Below is a small trained network, with its code and all its weights. Each question gives an input and a target symbol and asks what happens when units are switched off, that is, made to give their printed mean instead of their output.

import numpy as np


def w(rows, s, z=0):
    codes = np.array(rows[::2]) - 128.0
    scale = np.full(codes.shape[1], s)
    scale[-1] = z or s
    return codes * scale


def f(y):
    return np.maximum(y, 0)


def softmax(a):
    e = np.exp(a - a.max(-1, keepdims=True))
    return e / e.sum(-1, keepdims=True)


def log_softmax(a):
    a = a - a.max(-1, keepdims=True)
    return a - np.log(np.exp(a).sum(-1, keepdims=True))


def net(x, mask):
    ids = ['ΔΞΣβεζμπ'.index(c) for c in x.split()]
    T = len(ids)
    res = E[ids] + P[:T]
    r = res
    for j in range(3):
        rows = slice(2 * j, 2 * j + 2)
        q, k, v = (r @ M[0][rows].T for M in (Q, K, V))
        z = softmax(np.where(np.tri(T) > 0, q @ k.T / 2**0.5, -1e9)) @ v
        o = O[0][rows]
        res = res + np.where(mask[j], z, o[:, -1]) @ o[:, :-1]
    y = f(res @ A[0][:, :-1].T + A[0][:, -1])
    res = res + np.where(mask[3:27], y, B[0][:, -1]) @ B[0][:, :-1]
    return log_softmax(res[-1] @ U[:, :-1].T + U[:, -1])


Q, K, V, O, A, B = {}, {}, {}, {}, {}, {}
E = w([
[123,151,107,125,131,152,148,137,82,107,45,106],'Δ',
[41,83,98,190,203,81,189,36,85,119,198,1],'Ξ',
[148,102,137,153,144,45,133,157,91,98,193,102],'Σ',
[120,150,178,120,110,143,113,166,90,94,101,199],'β',
[150,123,50,89,176,146,71,159,84,146,136,178],'ε',
[201,150,38,76,134,29,118,118,136,77,111,173],'ζ',
[111,156,188,136,131,89,113,92,126,84,124,114],'μ',
[144,99,175,191,87,97,200,72,87,122,122,136],'π',
],0.017)
P = w([
[198,120,109,83,159,128,109,64,59,176,101,9],'0',
[29,131,181,153,105,125,129,171,47,140,158,131],'1',
[200,130,147,95,89,212,186,182,161,76,139,133],'2',
[64,210,163,116,94,92,82,121,80,94,129,137],'3',
[186,106,94,112,149,145,147,138,163,162,183,113],'4',
[111,55,21,121,55,181,122,54,190,108,127,105],'5',
[196,112,114,129,129,148,176,129,171,165,199,145],'6',
],0.013)
Q[0] = w([
[181,99,207,122,194,114,121,165,120,128,139,137],'head 0',
[122,189,141,170,156,112,126,130,65,104,114,126],'head 0',
[210,177,202,143,215,139,106,182,157,239,108,120],'head 1',
[119,45,123,156,98,153,115,152,227,118,129,132],'head 1',
[102,254,148,160,139,66,114,159,24,120,132,135],'head 2',
[132,38,108,143,95,159,102,121,215,126,86,138],'head 2',
],0.0079)
K[0] = w([
[61,140,126,152,189,104,55,91,89,153,115,133],'head 0',
[135,108,147,86,193,129,45,62,127,137,93,86],'head 0',
[57,143,107,149,101,51,86,115,97,227,98,208],'head 1',
[100,100,185,137,88,248,206,211,213,5,207,223],'head 1',
[138,103,168,96,133,73,43,83,53,221,67,98],'head 2',
[113,76,155,88,108,254,208,221,254,2,178,133],'head 2',
],0.0061)
V[0] = w([
[130,157,151,113,95,114,53,117,35,144,142,62],'head 0',
[127,121,84,76,186,133,72,27,205,122,128,116],'head 0',
[131,144,143,92,172,80,169,112,139,104,51,55],'head 1',
[162,142,255,152,78,84,98,154,123,93,208,82],'head 1',
[153,200,171,96,86,183,46,111,72,121,70,123],'head 2',
[219,62,105,185,103,87,172,102,152,192,99,142],'head 2',
],0.0071)
O[0] = w([
[171,40,65,103,112,146,242,59,132,169,131,147,254],'head 0',
[112,164,41,98,108,155,97,154,110,58,105,150,118],'head 0',
[182,98,63,236,175,180,157,121,175,142,96,155,222],'head 1',
[137,113,130,177,141,71,139,76,99,182,16,253,144],'head 1',
[136,89,84,37,58,142,118,50,123,139,137,106,170],'head 2',
[170,42,158,193,185,101,25,188,83,65,151,116,133],'head 2',
],0.008,0.0077)
A[0] = w([
[43,148,165,151,92,179,114,121,81,208,137,158,117],'neuron 0',
[113,175,20,187,137,140,154,161,163,98,75,87,120],'neuron 1',
[116,106,81,219,103,125,172,124,70,111,104,87,104],'neuron 2',
[30,147,146,110,234,156,133,148,111,115,190,152,100],'neuron 3',
[52,150,199,174,126,88,103,132,29,153,88,122,155],'neuron 4',
[200,103,102,87,143,211,153,113,144,62,128,72,192],'neuron 5',
[51,102,135,140,94,66,130,61,120,117,97,227,132],'neuron 6',
[59,55,131,108,82,84,127,66,157,33,179,66,203],'neuron 7',
[185,72,130,223,157,164,39,159,150,67,199,129,230],'neuron 8',
[108,109,81,160,80,176,151,85,99,161,105,151,75],'neuron 9',
[151,136,18,170,114,118,139,143,152,164,188,174,195],'neuron 10',
[7,101,132,59,37,44,51,101,59,113,149,121,142],'neuron 11',
[30,171,70,138,106,132,195,119,139,143,100,144,127],'neuron 12',
[133,170,102,3,94,218,170,89,122,104,187,51,182],'neuron 13',
[196,98,169,39,119,95,122,94,88,171,128,96,178],'neuron 14',
[194,116,168,126,110,161,189,201,146,179,106,198,255],'neuron 15',
[46,99,132,138,189,63,82,146,100,149,38,171,104],'neuron 16',
[112,83,135,111,119,158,179,117,126,210,110,102,142],'neuron 17',
[179,104,43,106,60,72,84,182,169,142,177,217,97],'neuron 18',
[138,118,181,108,112,89,118,237,134,122,159,179,167],'neuron 19',
[166,145,116,39,151,123,237,97,208,247,123,125,104],'neuron 20',
[124,157,138,110,183,112,96,119,169,166,184,128,177],'neuron 21',
[43,123,111,203,136,119,94,130,192,133,132,159,149],'neuron 22',
[80,71,120,152,86,134,148,84,39,85,178,95,152],'neuron 23',
],0.0064,0.0037)
B[0] = w([
[107,176,124,81,163,131,124,194,153,209,145,107,141],'neuron 0',
[148,169,202,193,145,134,127,166,133,120,208,113,194],'neuron 1',
[84,141,129,106,71,80,87,157,130,133,134,143,234],'neuron 2',
[129,195,174,170,102,140,67,175,118,96,132,98,141],'neuron 3',
[175,84,161,134,178,86,123,144,85,185,170,87,139],'neuron 4',
[117,111,96,155,199,88,157,100,146,110,164,99,255],'neuron 5',
[102,188,101,137,57,106,55,181,99,161,153,94,192],'neuron 6',
[205,129,74,45,183,174,129,124,154,105,92,166,209],'neuron 7',
[167,164,162,130,64,195,157,117,128,110,125,48,194],'neuron 8',
[88,125,104,107,85,87,100,138,119,118,102,140,221],'neuron 9',
[72,166,115,129,95,169,165,101,160,135,156,91,246],'neuron 10',
[137,128,173,46,210,59,186,253,110,173,77,34,158],'neuron 11',
[76,133,135,161,104,118,147,132,104,174,138,113,176],'neuron 12',
[99,36,173,191,117,42,162,155,150,150,169,139,247],'neuron 13',
[126,158,189,162,129,139,177,135,169,118,174,117,206],'neuron 14',
[101,85,112,209,157,144,167,91,153,136,152,149,230],'neuron 15',
[102,93,174,168,244,58,101,119,53,58,152,252,147],'neuron 16',
[101,136,167,207,82,126,108,126,139,173,114,142,221],'neuron 17',
[153,136,149,166,139,128,113,136,75,149,95,80,188],'neuron 18',
[145,154,145,157,82,196,154,78,134,165,134,135,141],'neuron 19',
[153,123,124,152,123,208,43,157,128,132,120,56,252],'neuron 20',
[130,124,110,182,83,153,204,91,183,58,146,148,140],'neuron 21',
[122,214,186,194,105,105,102,99,104,127,190,151,148],'neuron 22',
[170,100,78,58,149,169,103,170,76,92,70,134,231],'neuron 23',
],0.0059,0.0099)
U = w([
[181,30,70,152,150,175,187,1,160,94,139,143,208],'Δ',
[122,180,176,206,80,127,143,118,188,127,254,118,216],'Ξ',
[108,88,118,165,155,34,77,130,137,116,209,169,69],'Σ',
[165,177,152,108,110,101,156,157,74,194,114,52,63],'β',
[136,72,112,107,156,86,181,191,138,70,125,142,64],'ε',
[160,89,129,140,81,218,33,166,129,28,104,79,142],'ζ',
[112,132,26,132,70,109,99,80,119,104,150,157,7],'μ',
[190,68,168,158,148,137,25,138,78,94,144,110,89],'π',
],0.0062,0.0018)

Each question gives the input, a string of symbols that net reads in full, and the target symbol t.
The units are the heads (2 rows each of Q, K, V and O) and the neurons (one row each of A and B). Each row of codes is followed by its name. A weight is (code - 128) times the scale printed after its matrix; where a second scale follows, it is the last column's (O, A, B and U).
mask holds one flag per unit, heads first, then neurons. A switched-off unit (its flag False) gives its mean, the last column of its rows in O or B, instead of its output. The means were averaged over made-up inputs and are rounded, as every weight is.
A unit's drop is (log p(t) with every unit on - log p(t) with that unit switched off) / (log p(t) with every unit on - log p(t) with every unit switched off).
The circuit of an input: a set's keep is (log p(t) with only the set's units on - log p(t) with every unit switched off) / (log p(t) with every unit on - log p(t) with every unit switched off). Starting from the 12 units with the biggest drops (on a tie, the unit counted first), units are removed one at a time, each time the one whose removal leaves the highest keep (on an exact tie, the one counted first), for as long as the keep stays at least 0.8.
circuit, biggest first: the units of the circuit, biggest drop first
unit that matters most: the unit with the biggest drop
top k neurons: the k neurons with the biggest drops, biggest first
heads that matter: for each layer, one digit per head in row order, 1 if its drop is at least 0.15 and else 0, layers parted by /
input ε μ μ μ, target ε: heads that matter : 010
input ε ζ π π π ε, target π: circuit, biggest first : head 2; head 0
input Σ μ ζ ε π ε, target ζ: circuit, biggest first : head 0; neuron 8
input ε β Σ, target Δ: heads that matter : 000
input Ξ Ξ Σ, target Δ: unit that matters most : neuron 15
input Ξ μ Ξ Δ ζ β, target Ξ: top 2 neurons : neuron 23; neuron 22
input Σ Δ ζ β Ξ β, target ζ: circuit, biggest first : head 0; neuron 13
input β π β π μ ζ, target β: circuit, biggest first : head 1; neuron 11; head 2; head 0
input ε Σ Ξ π Δ π, target Ξ: circuit, biggest first : head 2; head 0
input Δ μ β Ξ, target Δ: circuit, biggest first : neuron 7; head 2
input π β Δ ζ, target π: circuit, biggest first : head 2; neuron 18
input β Δ ζ ζ, target β: heads that matter : 001
input ε ζ ζ Δ μ ζ, target ζ: circuit, biggest first : head 0; head 2
input Ξ Ξ ε Ξ Δ Ξ Δ, target Ξ: heads that matter : 001
input π ε π μ, target π: heads that matter : 001
input Ξ ζ Ξ β ζ μ, target Ξ: circuit, biggest first : head 2; neuron 22
input μ β π Σ β ε, target π: heads that matter : 111
input ζ π β ζ, target ζ: circuit, biggest first : head 2; head 1; neuron 8
input ε Δ ζ β ζ, target Ξ: circuit, biggest first : neuron 23; head 1
input β Σ Σ ε μ Δ, target Σ: unit that matters most : head 1
input π ζ Σ ε Ξ ζ, target Σ: heads that matter : 111
input Ξ ε β, target Δ: circuit, biggest first : neuron 15; head 0
input Δ Ξ μ β Δ Ξ, target μ: heads that matter : 010
input Ξ Ξ β β Ξ Σ, target β: heads that matter : 010
input ζ β β Σ, target ζ: heads that matter : 011
input Σ Δ β Ξ, target Σ: circuit, biggest first : head 1; head 2; neuron 16
input Σ Ξ ζ Ξ, target Σ: circuit, biggest first : head 1; neuron 16; head 2
input β ζ Ξ β, target β: heads that matter : 001
